Below are the code and all the weights of a small trained network. Each question names an input and a target symbol and asks about switching units off, where a switched-off unit gives its printed mean instead of its output.

import numpy as np


def w(rows, s, z=0):
    codes = np.array(rows[::2]) - 128.0
    scale = np.full(codes.shape[1], s)
    scale[-1] = z or s
    return codes * scale


def norm(h):
    return h / np.sqrt((h * h).mean(-1, keepdims=True) + 1e-5)


def f(y):
    return np.maximum(y, 0)


def softmax(a):
    e = np.exp(a - a.max(-1, keepdims=True))
    return e / e.sum(-1, keepdims=True)


def log_softmax(a):
    a = a - a.max(-1, keepdims=True)
    return a - np.log(np.exp(a).sum(-1, keepdims=True))


def net(x, mask):
    ids = ['αγδεζλμφψω'.index(c) for c in x.split()]
    T = len(ids)
    res = E[ids] + P[:T]
    q, k, v = (norm(res) @ M[0].T for M in (Q, K, V))
    z = softmax(np.where(np.tri(T) > 0, q @ k.T / 4**0.5, -1e9)) @ v
    res = res + np.where(mask[0], z, O[0][:, -1]) @ O[0][:, :-1]
    y = f(norm(res) @ A[0][:, :-1].T + A[0][:, -1])
    res = res + np.where(mask[1:9], y, B[0][:, -1]) @ B[0][:, :-1]
    return log_softmax(norm(res)[-1] @ U[:, :-1].T + U[:, -1])


Q, K, V, O, A, B = {}, {}, {}, {}, {}, {}
E = w([
[124,147,184,132,133,58,125],'α',
[142,146,162,171,119,102,85],'γ',
[170,71,156,91,106,50,219],'δ',
[115,145,141,166,85,190,48],'ε',
[64,148,157,150,107,136,71],'ζ',
[134,174,79,166,111,214,67],'λ',
[151,114,119,83,78,126,155],'μ',
[169,9,151,176,96,46,134],'φ',
[82,155,128,197,97,116,95],'ψ',
[119,196,191,109,123,122,91],'ω',
],0.012)
P = w([
[154,147,148,147,170,176,209],'0',
[181,145,138,133,50,120,45],'1',
[133,114,113,111,174,83,52],'2',
[48,148,219,134,155,187,137],'3',
[197,123,135,138,48,110,59],'4',
[122,166,86,115,127,63,88],'5',
[84,2,171,185,123,158,190],'6',
[201,129,129,135,46,107,62],'7',
[135,180,65,121,118,66,115],'8',
[90,53,162,173,127,134,164],'9',
[206,125,129,133,49,110,62],'10',
[172,104,57,100,161,100,132],'11',
[83,70,187,133,109,88,179],'12',
],0.015)
Q[0] = w([
[10,45,27,79,248,66,103],'h0',
[172,53,217,102,133,165,126],'h0',
[53,151,163,172,168,84,136],'h0',
[216,162,129,167,94,36,167],'h0',
],0.012)
K[0] = w([
[12,41,35,65,170,12,28],'h0',
[181,53,209,147,141,147,156],'h0',
[81,172,171,153,69,23,96],'h0',
[204,175,96,161,167,38,202],'h0',
],0.011)
V[0] = w([
[24,139,205,44,111,188,126],'h0',
[191,218,99,48,151,189,69],'h0',
[63,172,58,144,249,100,146],'h0',
[151,174,149,67,159,101,154],'h0',
],0.014)
O[0] = w([
[100,81,182,124,193,192,101,39],'h0',
[141,145,218,46,48,138,132,1],'h0',
[252,156,139,131,197,154,152,125],'h0',
[133,151,145,48,181,147,68,125],'h0',
],0.015,0.0057)
A[0] = w([
[78,114,140,95,10,130,139,24],'n0',
[126,99,106,115,162,110,48,3],'n1',
[77,119,89,72,93,145,73,184],'n2',
[2,110,143,226,153,118,238,212],'n3',
[96,150,180,93,161,127,249,124],'n4',
[121,214,112,86,133,183,246,235],'n5',
[76,151,34,112,170,95,123,94],'n6',
[133,180,191,154,207,206,221,208],'n7',
],0.015,0.0037)
B[0] = w([
[117,158,73,167,143,175,158,160],'n0',
[102,181,128,85,138,153,171,147],'n1',
[127,69,116,116,131,86,126,156],'n2',
[126,103,196,49,166,169,44,250],'n3',
[108,142,157,175,176,157,90,138],'n4',
[166,4,138,116,161,94,171,161],'n5',
[126,135,186,148,103,121,208,191],'n6',
[96,13,105,120,149,114,129,162],'n7',
],0.023,0.015)
U = w([
[160,203,96,102,229,139,138,108],'α',
[163,161,112,137,48,61,17,120],'γ',
[61,171,143,129,170,107,225,102],'δ',
[98,114,111,215,85,195,162,154],'ε',
[91,46,172,187,233,167,155,171],'ζ',
[194,148,190,147,51,208,148,43],'λ',
[72,111,37,69,110,86,109,1],'μ',
[62,115,143,215,87,23,85,82],'φ',
[186,133,94,245,200,124,96,127],'ψ',
[115,113,226,95,80,124,64,255],'ω',
],0.011,0.0025)

Each question gives the input, a string of symbols that net reads in full, and the target symbol t.
The units are the heads (4 rows each of Q, K, V and O) and the neurons (one row each of A and B). Each row of codes is followed by its name. A weight is (code - 128) times the scale printed after its matrix; where a second scale follows, it is the last column's (O, A, B and U).
mask holds one flag per unit, heads first, then neurons. A switched-off unit (its flag False) gives its mean, the last column of its rows in O or B, instead of its output. The means were averaged over made-up inputs and are rounded, as every weight is.
A unit's drop is (log p(t) with every unit on - log p(t) with that unit switched off) / (log p(t) with every unit on - log p(t) with every unit switched off).
The circuit of an input: a set's keep is (log p(t) with only the set's units on - log p(t) with every unit switched off) / (log p(t) with every unit on - log p(t) with every unit switched off). Starting from all 9 units, units are removed one at a time, each time the one whose removal leaves the highest keep (on an exact tie, the one counted first), for as long as the keep stays at least 0.8.
units of the circuit, in order: the units of the circuit, biggest drop first
top k neurons: the k neurons with the biggest drops, biggest first
drop when u is switched off: that unit's drop, to one decimal
input ε ζ φ μ δ γ ψ γ δ ψ α, target ε: units of the circuit, in order : h0, n0, n3
input γ λ φ γ α ψ γ, target ω: units of the circuit, in order : n3
input δ ψ δ ψ μ, target δ: units of the circuit, in order : h0, n3, n1
input δ λ φ ζ δ δ α ε α γ ψ, target δ: units of the circuit, in order : h0, n1, n3
input μ φ δ α φ ε, target ε: units of the circuit, in order : n0, h0
input λ δ μ ε λ, target λ: units of the circuit, in order : h0, n3
input δ γ μ, target μ: top 2 neurons : n3, n0
input δ μ ψ, target ψ: top 2 neurons : n3, n6
input ψ α ψ δ λ ω α γ, target ψ: units of the circuit, in order : h0, n3
input μ ζ ψ ω γ, target μ: top 2 neurons : n3, n2
input γ λ ε ζ α φ ζ ε γ λ ε, target γ: top 2 neurons : n3, n6
input μ δ λ ω ω, target μ: units of the circuit, in order : h0, n3, n0, n6
input ψ ω λ λ ψ ζ μ ε λ ψ μ, target ψ: top 2 neurons : n3, n6
input φ γ ω δ α μ, target μ: top neuron : n3
input μ ε ε γ δ δ ε ε λ α λ φ, target φ: units of the circuit, in order : h0, n6
input μ ψ μ ω ε, target μ: top 3 neurons : n2, n3, n0
input γ φ λ ζ α ψ α ψ, target γ: top 2 neurons : n3, n6
input λ φ α δ α ω λ ζ, target λ: top 2 neurons : n3, n0
input δ ζ φ ψ ε ζ λ ζ, target δ: top 3 neurons : n1, n3, n6
input γ ω δ α δ ψ ε λ ζ α λ, target γ: top neuron : n3
input μ μ ω δ λ γ λ δ μ ε ψ, target μ: top 2 neurons : n2, n3
input δ ψ γ α μ λ λ α α δ, target ω: drop when n3 is switched off : 1.5
input γ ω φ γ γ λ ε ε δ, target δ: drop when n3 is switched off : 0.4
